[[ 37.2 -19.8 -44.7 -44.4]
 [-35.9  20.6 -22.4  37.8]
 [ 52.3 -42.5  44.6 -37.7]
 [ -0.1   7.9  42.9  28.6]]
=>
[[ 37.2 -19.8]
 [-35.9  20.6]]

[[-16.8 -13.7   0.0  -4.6]
 [  0.0  52.4  50.4 -16.2]
 [  0.0   0.0  -6.6 -25.8]
 [ 21.1 -21.7  27.2  -1.9]]
=>
[[-16.8 -13.7]
 [  0.0  52.4]]

[[  2.0  -5.8  21.2]
 [ 45.8 -40.4  64.4]]
=>
[[  2.0  -5.8]
 [ 45.8 -40.4]]

[[-41.9  -2.7  -7.1  -9.0  61.0]
 [-53.2  16.0 -25.4 -36.1 -24.0]]
=>
[[-41.9  -2.7]
 [-53.2  16.0]]

[[ 28.1  24.6  46.3 -10.8 -25.1]
 [ 45.3  -7.9 -41.6   8.6 -42.1]
 [ 26.2  12.4 -50.1   9.7  22.3]
 [-27.9   7.8  -4.9  30.5  21.9]
 [ 53.6  49.6 -26.8  49.8  10.9]]
=>
[[28.1 24.6]
 [45.3 -7.9]]

[[ 52.3 -64.2   3.0 -16.0 -25.6]
 [  2.8 -46.5   2.8 -10.2  35.8]
 [ 52.0   4.3 -44.2  12.3 -61.9]
 [ 20.4 -16.3 -51.7  13.7  -8.9]
 [ -6.3 -62.6  36.7 -22.0  64.2]]
=>
[[ 52.3 -64.2]
 [  2.8 -46.5]]

[[ 47.3  11.0  -2.6   1.2  25.2]
 [ 15.7   3.6  -6.2   1.2  25.2]
 [ 51.3  12.5  -2.6  -5.9   5.6]
 [ -4.1 -14.2   8.0 -29.3   9.5]]
=>
[[47.3 11.0]
 [15.7  3.6]]

[[ 32.5 -25.1  -0.2]
 [ -3.6 -22.0 -25.4]
 [-57.1  23.5 -16.9]]
=>
[[ 32.5 -25.1]
 [ -3.6 -22.0]]
---
[[ -7.9 -59.2  23.2   4.8]
 [  9.1  21.1   0.5  -7.2]
 [  9.9  12.6   2.6  -3.3]]
=>
[[-59.2  23.2]
 [ 21.1   0.5]]

[[ 52.7  -3.1 -21.6]
 [ 22.2 -29.9   0.4]
 [ 37.9 -19.7  -9.8]
 [ 56.3   2.8 -24.8]]
=>
[[ -3.1 -21.6]
 [-29.9   0.4]]

[[ 48.7 -52.0  23.5  29.4]
 [  7.3 -15.0  10.3  12.6]]
=>
[[-52.0  23.5]
 [-15.0  10.3]]

[[-26.4  57.3  41.0]
 [-33.3   5.1  43.6]]
=>
[[57.3 41.0]
 [ 5.1 43.6]]

[[-21.0  35.2 -13.6  53.8  47.7]
 [ 16.5 -45.6  36.7   7.5 -59.9]
 [ 16.8  50.2 -63.0   9.2  13.5]
 [ 16.5  67.7  64.2 -36.1  63.3]
 [ 51.0  27.9 -65.9 -68.3  29.3]]
=>
[[ 35.2 -13.6]
 [-45.6  36.7]]

[[-3.5 60.6 26.2  7.1]
 [13.5  1.0 25.5 20.1]]
=>
[[60.6 26.2]
 [ 1.0 25.5]]
---
[[ 66.3 -65.2]
 [-64.5 -30.2]
 [-57.9  60.4]
 [ -0.2 -23.5]
 [ -2.8   8.7]]
=>
[[ 66.3 -65.2]
 [-64.5 -30.2]]

[[-20.5  17.4 -43.5  49.4  56.2]
 [-10.7  20.1 -37.6  42.8  51.8]
 [-23.1  19.6 -46.4  59.0  47.0]
 [-28.0  16.3 -51.1  61.2  32.3]
 [-30.8  18.7 -35.4  60.7  46.6]]
=>
[[-20.5  17.4]
 [-10.7  20.1]]

[[ 42.3 -41.3  44.1 -41.3]
 [ 47.7 -42.7  39.3 -42.7]
 [ 56.9 -50.9  46.5 -50.9]
 [ 46.6 -53.5  54.0 -53.5]]
=>
[[ 42.3 -41.3]
 [ 47.7 -42.7]]

[[ 31.3 -40.5 -33.6  23.5]
 [ 29.9 -48.8   5.9   4.0]
 [-46.3 -14.5 -68.1 -45.7]]
=>
[[ 31.3 -40.5]
 [ 29.9 -48.8]]

[[-44.3  55.6  -6.9  12.0]
 [ 10.2  34.6  17.8  12.2]
 [ 22.2  33.6  23.4   0.9]]
=>
[[-44.3  55.6]
 [ 10.2  34.6]]

[[ 28.9 -39.7 -42.1]
 [-61.1 -13.2  -1.5]
 [-24.8 -49.6  24.7]
 [-24.2 -53.2  28.0]]
=>
[[ 28.9 -39.7]
 [-61.1 -13.2]]

[[  8.6 -12.1 -57.2  -4.7]
 [-15.2  -2.9  38.5  -6.9]
 [-26.5  29.3 -51.6  23.3]
 [  8.5  56.1  30.8  57.2]
 [-31.7 -13.5 -35.6 -38.3]]
=>
[[  8.6 -12.1]
 [-15.2  -2.9]]
